Look-ups in named tables: a row name and a column name give one cell, copied from the table.

disif =
	minapa	dul	maro	veb	reni
siduk	-22	-22	-20	-47	-15
vup	9	-7	-21	30	-65
turaguk	-26	-25	-19	-57	-27
rumora	-12	-20	-20	-23	-64
folof	12	-4	-21	38	-66
bido	-38	-33	-19	-86	-25
lar	17	0	-24	51	-13
daf	-29	-27	-20	-65	-19
tafem	10	-2	-21	33	-22
gogu	18	2	-22	54	-18

dul of gogu: 2
reni of siduk: -15
maro of rumora: -20
maro of lar: -24
reni of bido: -25
maro of tafem: -21
minapa of siduk: -22
maro of siduk: -20
reni of daf: -19
reni of lar: -13
maro of turaguk: -19
veb of gogu: 54
veb of rumora: -23
reni of vup: -65
minapa of vup: 9

bevebof =
         kamige  vok  dugirip  monurin  kogak  sutip  mura  zavu
zab         211  171      214      106    120    177   115   181
rokilip      88   95       92      187    184    122   169   113
zizegu       48  127       87      176    173    116   187    88
mobe        104  124       54      158    184    101   169    87
zevafod      78  141      107      209    182     93   195   110
pulin        96  106       88      161    178    109   177    99
betege      130  105       82      135    132    118   167    80
vam         106  132       98      158    166    101   175   111
pirada      102  127       86      164    164    118   172    99
sevad       117  139      101      170    211    152   186   131
gav         125  128      101      165    117    120   159   106
vuzu        141  155      122      150    144    104   174   115
kup          86  160       66      167    145    128   149   124
mukase      149  142       86      190    159    151   175   133

pulin, zavu: 99
mobe, monurin: 158
vuzu, dugirip: 122
pulin, vok: 106
kup, kogak: 145
zizegu, vok: 127
pirada, vok: 127
gav, sutip: 120
zizegu, sutip: 116
mukase, vok: 142
gav, vok: 128
vam, dugirip: 98
mobe, vok: 124
vam, kogak: 166
pirada, kogak: 164
mukase, monurin: 190
gav, kogak: 117
pulin, kogak: 178
kup, kamige: 86
rokilip, sutip: 122

Table busipeb
|  | dilug | rizuv | neloki | tiferit | geg | nis | baza | dok |
|---|---|---|---|---|---|---|---|---|
| saligop | -64 | 483 | -559 | -38 | -375 | -506 | -635 | -724 |
| pes | -58 | 335 | -441 | -984 | -32 | 274 | -534 | -316 |
| reg | -612 | 139 | -388 | -126 | -200 | 886 | -190 | -655 |
| mepa | -319 | 246 | -187 | 64 | -328 | -368 | 724 | -252 |

What is the geg of pes in busipeb?
-32
What is the dilug of reg in busipeb?
-612
What is the baza of saligop in busipeb?
-635
What is the neloki of mepa in busipeb?
-187
What is the rizuv of reg in busipeb?
139
What is the nis of pes in busipeb?
274
What is the geg of reg in busipeb?
-200
What is the dilug of mepa in busipeb?
-319
What is the nis of saligop in busipeb?
-506
What is the nis of reg in busipeb?
886
What is the baza of mepa in busipeb?
724
What is the geg of saligop in busipeb?
-375
What is the baza of reg in busipeb?
-190
What is the rizuv of saligop in busipeb?
483
What is the rizuv of mepa in busipeb?
246
What is the dilug of pes in busipeb?
-58
What is the dok of saligop in busipeb?
-724
What is the nis of mepa in busipeb?
-368
What is the tiferit of mepa in busipeb?
64
What is the rizuv of pes in busipeb?
335

Table sim
,lolez,razigim,dod,tebipi,kivep
dapimer,132,113,168,76,91
bom,93,144,119,163,75
kada,154,124,119,120,198
vinopo,96,171,138,195,140
paral,152,107,182,89,93
sezub,45,175,126,84,150
gepo,116,161,194,149,142
fivu,156,108,170,95,113
bes,125,113,112,68,137

bes, kivep: 137
fivu, dod: 170
vinopo, tebipi: 195
kada, kivep: 198
gepo, tebipi: 149
bes, dod: 112
vinopo, lolez: 96
sezub, razigim: 175
bes, lolez: 125
sezub, lolez: 45
bom, kivep: 75
paral, dod: 182
bom, dod: 119
fivu, razigim: 108
gepo, razigim: 161
bom, lolez: 93
fivu, tebipi: 95
kada, lolez: 154

Table gufazal
,tuv,fumife,tagit,mal,vor,buvutof,rabezi,biri,penav
lopume,33.370,23.126,60.631,53.190,46.844,41.779,42.308,74.966,45.748
fedoni,38.455,8.151,75.845,59.041,53.820,32.588,49.709,61.596,52.175
dezeg,80.413,91.990,49.578,34.688,62.847,27.822,28.418,57.190,49.989
suzoliz,31.539,20.721,50.265,59.852,41.531,63.279,67.120,34.394,50.777
zarolo,62.580,46.207,73.407,45.049,63.590,15.141,27.371,77.964,50.009
sifi,73.732,80.497,52.673,37.635,61.017,28.655,29.971,61.316,49.362
pevi,43.450,65.678,21.277,49.572,36.711,81.677,66.900,19.405,47.932

penav of suzoliz = 50.777
biri of pevi = 19.405
buvutof of lopume = 41.779
mal of pevi = 49.572
rabezi of zarolo = 27.371
mal of lopume = 53.190
penav of lopume = 45.748
biri of sifi = 61.316
biri of dezeg = 57.190
tagit of sifi = 52.673
buvutof of suzoliz = 63.279
penav of zarolo = 50.009
tuv of pevi = 43.450
fumife of pevi = 65.678
vor of lopume = 46.844

zofume =
	rimo	tup	lofer	zila	big	firebut
tetefi	227	168	113	107	196	160
gotosim	207	209	126	119	173	113
farugo	191	126	133	126	228	236
tuzi	239	204	132	83	168	55
dok	102	83	196	200	135	96
kaba	180	169	147	137	158	88
num	61	44	219	242	149	41
suzapa	171	103	123	138	211	191

big of num = 149
firebut of kaba = 88
big of tuzi = 168
lofer of num = 219
tup of farugo = 126
zila of kaba = 137
lofer of gotosim = 126

gem.tsv
	kave	difu	nedud	pakenit
denam	19653	15161	-38438	27885
kivone	11779	-36786	72947	57434
vivu	75524	-40595	14057	-22362
komi	76527	-39479	-43429	52255
gules	-56773	29564	27951	45738

What is the pakenit of gules in gem?
45738
What is the kave of gules in gem?
-56773
What is the nedud of denam in gem?
-38438
What is the nedud of gules in gem?
27951
What is the difu of vivu in gem?
-40595
What is the difu of denam in gem?
15161
What is the pakenit of vivu in gem?
-22362
What is the difu of gules in gem?
29564
What is the pakenit of komi in gem?
52255
What is the nedud of kivone in gem?
72947
What is the nedud of vivu in gem?
14057
What is the difu of kivone in gem?
-36786
What is the nedud of komi in gem?
-43429
What is the kave of komi in gem?
76527
What is the kave of vivu in gem?
75524
What is the kave of kivone in gem?
11779
What is the kave of denam in gem?
19653
What is the pakenit of denam in gem?
27885
What is the difu of komi in gem?
-39479
Which row has the largest difu? gules

tovogot =
|  | rab | vimopo | dira | fuzi | gek | ret |
|---|---|---|---|---|---|---|
| rezor | 98 | 57 | 108 | 24 | 25 | 35 |
| bez | 24 | 31 | 67 | 28 | 171 | 27 |
| laf | 29 | 49 | 103 | 28 | 101 | 37 |
| nakef | 110 | 27 | 24 | 24 | 128 | 35 |
| pidum | 67 | 62 | 123 | 25 | 30 | 39 |
| finog | 27 | 44 | 200 | 24 | 24 | 27 |

What is the vimopo of pidum in tovogot?
62
What is the ret of nakef in tovogot?
35
What is the gek of finog in tovogot?
24
What is the vimopo of bez in tovogot?
31
What is the dira of pidum in tovogot?
123
What is the ret of rezor in tovogot?
35
What is the dira of nakef in tovogot?
24
What is the dira of laf in tovogot?
103
What is the vimopo of rezor in tovogot?
57
What is the ret of laf in tovogot?
37
What is the rab of pidum in tovogot?
67
What is the rab of bez in tovogot?
24

Table kugufo
	giz	pifiv	zudesiz	rizuzu	zodi	ninag	bekup	fusiku	lefi
mepef	95.5	5.8	18.0	40.9	36.8	66.1	56.2	32.9	59.0
pude	53.3	88.6	43.2	37.0	79.2	67.1	30.0	51.1	63.1
tobiger	97.7	3.5	20.0	62.1	55.4	64.8	52.2	43.9	58.5
vunukit	36.2	54.4	53.3	53.7	8.6	52.7	50.1	51.5	31.2
gul	31.1	45.5	47.4	44.7	75.2	69.3	62.1	52.8	52.8
giv	35.5	19.4	75.4	82.4	56.5	35.1	64.1	46.2	41.8
ligona	51.5	45.9	60.8	52.8	14.6	29.3	46.8	33.2	43.5
gufanin	42.1	74.0	41.6	25.2	65.1	35.4	47.0	48.6	66.1
vibelu	37.9	42.3	48.0	31.2	87.7	29.6	61.8	43.4	68.6

giz of gul = 31.1
zodi of tobiger = 55.4
zudesiz of ligona = 60.8
ninag of ligona = 29.3
zodi of gufanin = 65.1
rizuzu of vunukit = 53.7
lefi of giv = 41.8
pifiv of vibelu = 42.3
pifiv of mepef = 5.8
pifiv of ligona = 45.9
zodi of vibelu = 87.7

vev.tsv
	vikola	pid	gab	dubuni
pel	146	237	124	63
setode	103	164	170	61
bezira	124	197	110	179
rog	214	168	212	120
fubago	225	202	177	77
kapop	191	143	228	148
kedoveb	141	118	231	88
gok	173	196	179	165
kig	96	200	123	87
fek	196	129	224	124
zosas	193	242	129	97
zor	118	147	183	161

What is the gab of rog in vev? 212
What is the pid of kedoveb in vev? 118
What is the gab of pel in vev? 124
What is the dubuni of kedoveb in vev? 88
What is the dubuni of gok in vev? 165
What is the dubuni of rog in vev? 120
What is the vikola of fek in vev? 196
What is the dubuni of zosas in vev? 97
What is the gab of bezira in vev? 110
What is the dubuni of pel in vev? 63
What is the dubuni of zor in vev? 161
What is the pid of zor in vev? 147
What is the dubuni of fek in vev? 124
Which row has the largest dubuni? bezira

mer:
|  | dubalu | toda | git | lorure | zevavep | kuda | mezala |
|---|---|---|---|---|---|---|---|
| fitonav | 58 | 158 | 51 | 39 | 35 | 147 | 154 |
| lomib | 185 | 136 | 167 | 125 | 158 | 175 | 171 |
| manap | 193 | 142 | 166 | 194 | 210 | 153 | 174 |
| buz | 75 | 111 | 30 | 133 | 66 | 74 | 174 |

What is the lorure of manap in mer? 194
What is the git of manap in mer? 166
What is the zevavep of buz in mer? 66
What is the toda of lomib in mer? 136
What is the kuda of buz in mer? 74
What is the dubalu of fitonav in mer? 58
What is the kuda of fitonav in mer? 147
What is the git of lomib in mer? 167
What is the dubalu of buz in mer? 75
What is the toda of manap in mer? 142
What is the mezala of manap in mer? 174
What is the dubalu of lomib in mer? 185
Row with the largest zevavep: manap

